Here is a tiny trained network, its code and every weight. The questions are about switching its units off for an input and a class, where a switched-off unit gives its printed mean instead of its output.

import numpy as np


def w(rows, s, z=0):
    codes = np.array(rows[::2]) - 128.0
    scale = np.full(codes.shape[1], s)
    scale[-1] = z or s
    return codes * scale


def norm(h):
    return h / np.sqrt((h * h).mean(-1, keepdims=True) + 1e-5)


def f(y):
    return np.maximum(y, 0)


def log_softmax(a):
    a = a - a.max(-1, keepdims=True)
    return a - np.log(np.exp(a).sum(-1, keepdims=True))


def net(x, mask):
    res = np.array(x, float).reshape(1, 8) / 4 @ E
    u = 0
    for l in range(3):
        y = f(norm(res) @ A[l][:, :-1].T + A[l][:, -1])
        res = res + np.where(mask[u : u + 4], y, B[l][:, -1]) @ B[l][:, :-1]
        u += 4
    return log_softmax(norm(res)[-1] @ U[:, :-1].T + U[:, -1])


A, B = {}, {}
E = w([
[129,133,132,127,132,127],'x0',
[85,143,82,8,1,87],'x1',
[127,133,131,125,135,128],'x2',
[125,136,127,128,129,130],'x3',
[122,137,126,133,127,139],'x4',
[236,96,63,49,16,157],'x5',
[124,136,135,133,123,133],'x6',
[179,183,55,204,107,74],'x7',
],0.0028)
A[0] = w([
[73,97,136,94,136,153,5],'L0N1',
[183,85,171,137,137,253,3],'L0N2',
[206,148,158,88,108,140,208],'L0N3',
[160,81,153,53,101,155,126],'L0N4',
],0.0046,0.0031)
B[0] = w([
[59,197,125,141,75,45,147],'L0N1',
[173,49,12,3,225,75,186],'L0N2',
[123,57,91,164,122,187,253],'L0N3',
[78,110,83,143,172,129,238],'L0N4',
],0.0055,0.0027)
A[1] = w([
[242,152,109,161,98,108,57],'L1N1',
[217,171,78,177,113,99,188],'L1N2',
[118,178,105,116,131,108,63],'L1N3',
[125,190,65,148,66,2,3],'L1N4',
],0.0045,0.0024)
B[1] = w([
[120,86,244,143,117,86,187],'L1N1',
[161,186,211,171,57,117,253],'L1N2',
[115,34,81,98,165,99,137],'L1N3',
[84,111,24,57,254,202,184],'L1N4',
],0.0059,0.0024)
A[2] = w([
[2,209,88,78,131,77,22],'L2N1',
[134,197,50,194,115,82,178],'L2N2',
[120,67,111,157,177,107,253],'L2N3',
[92,133,116,50,19,96,172],'L2N4',
],0.0067,0.0039)
B[2] = w([
[218,2,114,140,118,76,187],'L2N1',
[155,173,31,62,137,105,179],'L2N2',
[97,170,130,90,56,161,253],'L2N3',
[85,194,205,190,212,124,210],'L2N4',
],0.0067,0.0059)
U = w([
[47,132,208,121,136,194,198],'0',
[166,75,32,72,155,146,175],'1',
[149,245,109,174,139,80,191],'2',
[233,135,156,179,45,147,4],'3',
[98,61,205,153,163,29,7],'4',
],0.011,0.0026)

Each question gives the input, the list of numbers given to net, and the class t.
The units are the neurons (one row each of A and B). Each row of codes is followed by its name. A weight is (code - 128) times the scale printed after its matrix; where a second scale follows, it is the last column's (A, B and U).
mask holds one flag per neuron, layer by layer. A switched-off neuron (its flag False) gives its mean, the last column of its row in B, instead of its output. The means were averaged over made-up inputs and are rounded, as every weight is.
A unit's drop is (log p(t) with every unit on - log p(t) with that unit switched off) / (log p(t) with every unit on - log p(t) with every unit switched off).
The circuit of an input: a set's keep is (log p(t) with only the set's units on - log p(t) with every unit switched off) / (log p(t) with every unit on - log p(t) with every unit switched off). Starting from all 12 units, units are removed one at a time, each time the one whose removal leaves the highest keep (on an exact tie, the one counted first), for as long as the keep stays at least 0.8.
units of the circuit, in order: the units of the circuit, biggest drop first
most important unit: the unit with the biggest drop
k most important neurons: the k neurons with the biggest drops, biggest first
top k neurons in layer l: the k neurons of layer l with the biggest drops, biggest first
input [-6,-7,-8,-5,8,2,-5,-7], class 1: units of the circuit, in order : L0N2
input [6,2,-8,6,5,-1,-5,-2], class 4: units of the circuit, in order : L2N1, L2N4
input [-4,-7,7,8,7,2,-7,5], class 3: 4 most important neurons : L2N4, L1N1, L0N4, L1N2
input [0,7,-1,-1,6,-7,-4,8], class 1: 2 most important neurons : L1N4, L2N1
input [-4,5,4,5,-5,-3,7,-1], class 4: units of the circuit, in order : L2N1, L2N4
input [4,2,-6,-5,-6,8,-6,6], class 2: 3 most important neurons : L2N4, L2N1, L2N2
input [3,8,-1,-3,-2,-2,-3,-6], class 4: units of the circuit, in order : L2N1, L2N4, L2N3
input [-7,1,-2,-7,5,7,-5,6], class 2: top 2 neurons in layer 2 : L2N4, L2N1
input [-8,1,-2,-7,-5,7,-5,-3], class 0: 2 most important neurons : L2N4, L2N1
input [4,2,8,-2,0,-7,6,-3], class 4: 2 most important neurons : L2N1, L0N3
input [6,2,6,2,-7,5,1,0], class 0: units of the circuit, in order : L2N4, L2N2
input [-4,-8,3,-1,8,1,-6,-7], class 1: 4 most important neurons : L0N2, L2N4, L1N2, L1N1
input [6,7,-5,0,2,7,3,1], class 2: 2 most important neurons : L2N4, L2N3
input [0,6,4,8,-2,-5,-4,7], class 1: most important unit : L1N4
input [6,1,3,2,4,-6,7,2], class 1: top 2 neurons in layer 1 : L1N2, L1N1
input [-7,8,-3,-2,-4,3,-2,5], class 2: 3 most important neurons : L2N4, L1N2, L0N2
input [-7,1,5,-7,-6,-6,-2,3], class 1: 3 most important neurons : L2N4, L2N1, L0N3
input [-2,-5,5,2,-2,1,-6,-7], class 1: 2 most important neurons : L0N2, L2N4
input [1,3,-3,-3,-4,-6,-6,-2], class 4: top 2 neurons in layer 2 : L2N1, L2N2
input [-8,8,-5,8,2,5,-6,3], class 2: most important unit : L2N4
